Each row has a name. Each piece below is followed by the name of the row it came from. Each question is about the rows just above it.

tufe: [-16 -11  68 -40 -16]
zutan: [-11 -40 -16  68  26]
gog: [-11 -40  69 -80 -16]
which: [-16 -11  68 -40 -16] => tufe
Which row holds [-11 -40 -16  68]? => zutan
Where do [ 68 -40 -16] appear? => tufe
Which row holds [-11  68 -40 -16]? => tufe

Paba: [  2  -2  -4  15 -22 -32  28 -24  30 -18  35 -16 -18 -17  -6 -33  29 -21
  -5  14  -6 -11  24   8  -2   4   4   6   9 -12  41 -44 -12 -56  -9 -25
   2 -31 -10  17  15  18   6 -12 -14 -12 -13   6  32  15]
Botal: [  5   3   2  -2  14 -62 -20  14  44 -13 -26 -40  11 -12  11  39 -41  14
  -5   2  11 -25  46  20  12  -1  -3   3   2   3  18  34   7  74 -13 -16
 -16   5 -27  11 -11  -8 -64  16   8   8 -18  11 -19  21]
zutan: [ -2   2   2   2 -31  39  18  16  38 -14   5   1  -3  -8   2 -36 -64  -2
  -8  -7   2   9  61   9  -4   3   5 -27  -5   3  -4  46   0 -19  -3 -13
   7  15   1  -1  16 -30  44  -1  14   4  -6   3   0  -6]
baz: [ 20   5   6  17  27  14  18   6 -28   3   9 -38   2 -31   7  64 -23  -2
   7   8 -12   7  -9  11   6  10  -1 -48   2   1   9 -23   2  -6  15  -5
  -4 -27  -4  11   8 -15  26  14  -4 -27 -10  18 -66  -7]
metu: [ 17  -1   0   2 -23 -44  -8 -50 -20  20  37 -17  13  -3  -7   2 -36 -10
  11 -20  14   5 -25   0 -13  12  -1  16  -4  18  21  18  -8 -48  -5   5
  -1  -4 -15  17  29  38   3   6 -14 -24  14 -16   4 -38]
podar: [-17   7  -4   4  -5 -23 -33  10 -28  -4   0 -14  18  -2   6  11  50  -5
  -5   4  -5   8  -9  10  -1 -13  -1  75   2   1 -16  25  -9 -23   3  -3
  -7 -23  -7   9   4  20  45  25 -20  40  12  31  38 -57]
[  7  74 -13] is in which row? => Botal
which: [-36 -64  -2  -8  -7] => zutan

baz: [ 34 -76   8  51 -76 -10 -51]
dusuv: [ 25 -24  -9  31 -50   9 -26]
podar: [ 26 -16   8  31 -76 -10 -51]
tufe: [ 26 -16   8  51 -76   7  14]
which: [ 31 -76] => podar
which: [ -9  31 -50   9 -26] => dusuv
which: [ 25 -24  -9] => dusuv
which: [ 26 -16   8  51 -76   7  14] => tufe
Which row holds [-16   8  31]? => podar

